Below is a small trained network, with its code and all its weights. Each question gives an input and a target symbol and asks what happens when units are switched off, that is, made to give their printed mean instead of their output.

import numpy as np


def w(rows, s, z=0):
    codes = np.array(rows[::2]) - 128.0
    scale = np.full(codes.shape[1], s)
    scale[-1] = z or s
    return codes * scale


def f(y):
    return np.maximum(y, 0)


def softmax(a):
    e = np.exp(a - a.max(-1, keepdims=True))
    return e / e.sum(-1, keepdims=True)


def log_softmax(a):
    a = a - a.max(-1, keepdims=True)
    return a - np.log(np.exp(a).sum(-1, keepdims=True))


def net(x, mask):
    ids = ['ΓΔΘαεζημξψω'.index(c) for c in x.split()]
    T = len(ids)
    res = E[ids] + P[:T]
    u = 0
    for l in range(3):
        r = res
        for j in range(2):
            rows = slice(2 * j, 2 * j + 2)
            q, k, v = (r @ M[l][rows].T for M in (Q, K, V))
            z = softmax(np.where(np.tri(T) > 0, q @ k.T / 2**0.5, -1e9)) @ v
            o = O[l][rows]
            res = res + np.where(mask[u + j], z, o[:, -1]) @ o[:, :-1]
        u += 2
        y = f(res @ A[l][:, :-1].T + A[l][:, -1])
        res = res + np.where(mask[u : u + 4], y, B[l][:, -1]) @ B[l][:, :-1]
        u += 4
    return log_softmax(res[-1] @ U[:, :-1].T + U[:, -1])


Q, K, V, O, A, B = {}, {}, {}, {}, {}, {}
E = w([
[161,100,180,102,106,115,152,185,115,156,104],'Γ',
[160,24,112,97,85,180,79,237,153,101,91],'Δ',
[188,131,107,108,148,152,176,153,82,164,95],'Θ',
[166,112,63,130,214,89,113,79,100,82,80],'α',
[121,73,123,130,162,44,86,178,78,59,156],'ε',
[180,172,108,122,218,134,148,155,150,145,195],'ζ',
[147,99,165,168,187,141,175,69,214,64,191],'η',
[117,113,161,184,149,182,191,122,15,159,109],'μ',
[86,154,45,142,58,190,105,97,82,186,88],'ξ',
[42,69,249,145,101,127,205,158,79,166,121],'ψ',
[129,123,35,75,114,165,197,72,156,132,143],'ω',
],0.012)
P = w([
[229,69,67,196,100,22,228,254,112,58,50],'0',
[208,47,69,178,187,42,178,216,154,117,66],'1',
[179,64,76,169,201,68,176,220,153,119,105],'2',
[184,98,72,148,197,71,156,179,137,143,104],'3',
[179,92,59,152,182,98,161,182,114,176,142],'4',
[163,116,92,150,187,113,161,131,141,159,141],'5',
[128,120,111,120,190,157,147,130,143,140,151],'6',
[112,141,136,123,185,170,148,102,138,149,140],'7',
[114,124,144,108,172,184,143,106,153,200,159],'8',
[97,154,144,150,133,240,178,79,150,170,162],'9',
[101,175,148,158,126,242,210,119,142,237,172],'10',
[116,129,102,102,103,186,197,179,145,218,150],'11',
],0.0044)
Q[0] = w([
[177,56,160,46,92,181,56,207,94,141,100],'0.h1',
[111,149,113,169,86,135,223,76,159,97,158],'0.h1',
[156,4,55,132,185,253,245,175,130,174,67],'0.h2',
[75,134,46,57,49,236,122,40,204,228,225],'0.h2',
],0.0034)
K[0] = w([
[57,78,175,176,91,159,136,187,151,103,102],'0.h1',
[169,198,91,46,142,171,129,68,159,139,110],'0.h1',
[31,188,117,124,132,254,149,33,98,212,196],'0.h2',
[202,172,40,13,78,231,65,97,239,122,119],'0.h2',
],0.0042)
V[0] = w([
[125,124,184,58,101,141,91,162,108,155,83],'0.h1',
[18,191,217,103,179,172,50,83,124,207,173],'0.h1',
[64,169,184,95,59,19,45,148,123,77,178],'0.h2',
[130,189,89,24,39,167,4,92,197,134,119],'0.h2',
],0.0047)
O[0] = w([
[166,168,154,136,76,154,194,121,58,138,109,123],'0.h1',
[188,185,55,113,55,156,138,2,59,148,227,3],'0.h1',
[164,153,163,158,37,65,69,145,115,64,160,38],'0.h2',
[18,232,76,113,83,95,125,75,127,117,134,48],'0.h2',
],0.0054,0.0067)
A[0] = w([
[135,134,36,41,136,180,135,134,253,138,117,191],'0.n1',
[112,104,111,100,87,165,115,150,101,215,85,170],'0.n2',
[140,140,72,90,180,176,212,101,207,90,186,254],'0.n3',
[101,147,46,163,118,116,58,132,68,151,46,218],'0.n4',
],0.005,0.0013)
B[0] = w([
[122,125,145,128,127,84,242,160,205,182,127,254],'0.n1',
[125,182,195,144,118,228,128,138,219,165,94,226],'0.n2',
[98,138,117,59,155,83,157,166,191,159,174,225],'0.n3',
[57,142,118,254,151,193,47,80,193,92,108,154],'0.n4',
],0.0055,0.0046)
Q[1] = w([
[110,102,144,170,254,173,185,192,160,171,98],'1.h1',
[141,117,168,177,149,114,129,85,130,161,138],'1.h1',
[148,92,171,129,187,193,156,220,138,155,75],'1.h2',
[119,69,191,168,204,157,182,149,138,149,75],'1.h2',
],0.0058)
K[1] = w([
[61,170,138,128,87,170,144,32,126,180,202],'1.h1',
[40,92,165,152,60,137,118,129,123,121,96],'1.h1',
[29,188,128,113,141,162,154,96,104,200,197],'1.h2',
[2,142,186,130,114,167,154,55,105,188,211],'1.h2',
],0.0053)
V[1] = w([
[46,109,163,217,68,192,90,96,91,81,84],'1.h1',
[3,103,137,173,108,109,166,101,151,115,129],'1.h1',
[141,183,39,136,162,187,92,81,90,152,210],'1.h2',
[197,190,60,89,137,107,97,118,86,120,143],'1.h2',
],0.0054)
O[1] = w([
[156,155,81,88,117,137,57,65,95,111,152,47],'1.h1',
[148,81,131,69,141,125,41,2,102,192,188,160],'1.h1',
[136,183,248,194,119,133,100,69,124,53,140,10],'1.h2',
[124,159,146,213,103,96,158,132,125,73,104,2],'1.h2',
],0.0068,0.0081)
A[1] = w([
[81,188,44,163,95,193,108,125,160,137,19,133],'1.n1',
[132,26,122,138,254,69,135,155,127,145,164,142],'1.n2',
[54,54,108,71,77,40,153,140,70,188,144,133],'1.n3',
[90,63,175,103,200,173,146,62,191,186,204,250],'1.n4',
],0.0036,0.0024)
B[1] = w([
[79,244,102,114,85,127,3,192,156,148,83,141],'1.n1',
[162,74,97,109,173,66,93,152,88,106,108,249],'1.n2',
[150,32,8,45,4,147,167,110,97,151,170,179],'1.n3',
[160,169,105,53,180,172,71,169,228,151,208,244],'1.n4',
],0.005,0.011)
Q[2] = w([
[155,107,122,89,150,124,186,180,132,168,79],'2.h1',
[61,183,180,144,79,115,170,95,111,98,75],'2.h1',
[211,16,111,54,250,190,178,253,196,188,105],'2.h2',
[181,137,118,101,204,159,188,152,119,180,151],'2.h2',
],0.0066)
K[2] = w([
[94,177,84,136,171,105,99,52,107,76,198],'2.h1',
[253,114,120,116,153,71,130,201,164,90,88],'2.h1',
[135,209,139,112,104,201,121,104,162,131,153],'2.h2',
[97,117,132,120,97,148,109,127,155,143,149],'2.h2',
],0.0066)
V[2] = w([
[108,76,126,77,23,130,155,203,105,173,95],'2.h1',
[123,103,84,109,171,4,21,128,176,70,200],'2.h1',
[105,102,78,72,132,65,209,83,170,124,254],'2.h2',
[208,87,212,131,189,155,120,116,104,84,186],'2.h2',
],0.005)
O[2] = w([
[180,181,169,83,94,61,126,75,113,209,138,255],'2.h1',
[43,117,20,226,56,63,98,203,136,122,125,172],'2.h1',
[93,46,148,230,126,110,145,25,220,158,183,216],'2.h2',
[219,79,26,213,176,217,142,159,73,64,255,31],'2.h2',
],0.0061,0.0079)
A[2] = w([
[167,103,153,169,75,41,205,174,69,111,155,152],'2.n1',
[149,204,149,95,146,95,138,150,155,146,123,255],'2.n2',
[189,97,84,151,178,163,166,159,95,117,148,232],'2.n3',
[111,129,127,131,165,156,255,167,175,118,52,129],'2.n4',
],0.0053,0.00083)
B[2] = w([
[231,150,143,211,83,79,167,130,255,105,110,147],'2.n1',
[111,103,177,81,99,121,69,189,144,120,153,196],'2.n2',
[171,66,124,159,170,155,137,139,122,66,188,179],'2.n3',
[88,159,176,138,201,109,155,110,105,63,78,254],'2.n4',
],0.007,0.0095)
U = w([
[143,156,125,126,139,139,76,76,157,127,133,83],'Γ',
[65,114,30,150,187,124,150,110,87,98,57,101],'Δ',
[161,136,70,168,78,70,138,162,123,122,131,230],'Θ',
[221,92,187,120,206,234,143,98,89,54,161,198],'α',
[74,172,130,63,137,66,40,151,95,163,108,207],'ε',
[231,159,164,121,70,86,216,78,153,107,111,7],'ζ',
[73,99,33,205,133,191,122,174,166,99,212,164],'η',
[102,152,240,56,165,139,190,161,103,93,78,88],'μ',
[234,86,41,74,81,181,128,66,95,214,228,69],'ξ',
[23,77,252,178,146,49,146,7,174,167,114,153],'ψ',
[102,168,217,206,169,78,182,221,126,92,191,71],'ω',
],0.0036,0.0013)

Each question gives the input, a string of symbols that net reads in full, and the target symbol t.
The units are the heads (2 rows each of Q, K, V and O) and the neurons (one row each of A and B). Each row of codes is followed by its name. A weight is (code - 128) times the scale printed after its matrix; where a second scale follows, it is the last column's (O, A, B and U).
mask holds one flag per unit, layer by layer, with each layer's heads first. A switched-off unit (its flag False) gives its mean, the last column of its rows in O or B, instead of its output. The means were averaged over made-up inputs and are rounded, as every weight is.
A unit's drop is (log p(t) with every unit on - log p(t) with that unit switched off) / (log p(t) with every unit on - log p(t) with every unit switched off).
The circuit of an input: a set's keep is (log p(t) with only the set's units on - log p(t) with every unit switched off) / (log p(t) with every unit on - log p(t) with every unit switched off). Starting from the 12 units with the biggest drops (on a tie, the unit counted first), units are removed one at a time, each time the one whose removal leaves the highest keep (on an exact tie, the one counted first), for as long as the keep stays at least 0.8.
circuit, biggest first: the units of the circuit, biggest drop first
top k neurons: the k neurons with the biggest drops, biggest first
k most important neurons of layer l: the k neurons of layer l with the biggest drops, biggest first
heads that matter: for each layer, one digit per head in row order, 1 if its drop is at least 0.15 and else 0, layers parted by /
input ψ Δ Γ, target ξ: circuit, biggest first	(1.h2 2.h1 1.n3)
input Δ Γ η ζ Θ ψ Γ Δ, target ξ: heads that matter	00 / 01 / 11
input Θ Θ ζ ζ Θ ω ζ Γ, target ψ: heads that matter	01 / 10 / 01
input ξ Δ ψ, target ε: heads that matter	00 / 10 / 01
input Δ Θ Θ η ζ Θ ω ω ψ ξ ω, target μ: 2 most important neurons of layer 2	(2.n4 2.n2)
input μ η Θ, target α: circuit, biggest first	(2.h2 2.n3 0.h2)
input Δ η Δ ω ψ Γ ω ε, target ψ: top neuron	(0.n3)
input Θ Γ η α, target η: circuit, biggest first	(2.h2 2.h1 2.n3)
input ξ ζ Θ μ Γ η ζ μ Δ η, target μ: top 4 neurons	(0.n4 1.n2 1.n1 0.n2)
input η Γ μ Θ μ ξ Θ Θ μ ζ Δ Θ, target μ: 2 most important neurons of layer 1	(1.n1 1.n2)
input Θ Δ Θ Θ α Δ η ε ζ, target η: circuit, biggest first	(2.h2 2.h1)
input Δ ψ μ ζ Θ ζ Δ η, target η: heads that matter	01 / 00 / 11
input ω Δ Θ ξ, target ε: circuit, biggest first	(2.h2 1.n1 0.n4 0.h2)
input Δ η ζ Δ, target η: top 2 neurons	(1.n4 2.n3)
input ψ ξ Δ ψ ψ ω, target ε: heads that matter	00 / 00 / 01
input Δ ψ Δ Θ, target ξ: circuit, biggest first	(1.h2 2.h1 1.n3)
input Δ ξ Θ Δ α Θ Δ ω ψ μ ω Δ, target μ: top 3 neurons	(0.n4 1.n1 1.n2)
input Θ Γ η, target η: circuit, biggest first	(2.h2 2.h1 1.n4)
input Θ ω ω Γ ψ Θ η Δ Δ, target η: circuit, biggest first	(2.h2 2.h1)
input α ω ε ψ ζ Δ ω ζ η η Δ Γ, target η: circuit, biggest first	(2.h2 2.h1 1.n4)
input α ε ω Δ Θ ζ Δ Δ Δ ω, target ψ: top 2 neurons	(0.n1 0.n3)
input ε Δ ω Δ μ Δ ε Δ ε ω ε, target ψ: heads that matter	01 / 00 / 01
input Θ Γ Δ Γ ζ η ε, target η: heads that matter	00 / 00 / 11
input Δ ω Δ ξ η α, target ε: top 2 neurons	(1.n1 0.n4)
input Δ α Δ ψ Δ ζ Θ μ ψ η ω α, target ψ: top neuron	(0.n3)
input Θ ε α ω Δ Δ, target ψ: 2 most important neurons of layer 0	(0.n1 0.n3)
input ω ψ μ Γ, target ξ: top 2 neurons	(0.n1 0.n2)
input Θ Θ ψ α Θ ω η ω Γ, target ψ: heads that matter	01 / 00 / 01
input ξ ζ Θ, target ε: heads that matter	01 / 10 / 01
input η Θ Γ ε, target Θ: top 3 neurons	(2.n1 0.n2 1.n2)
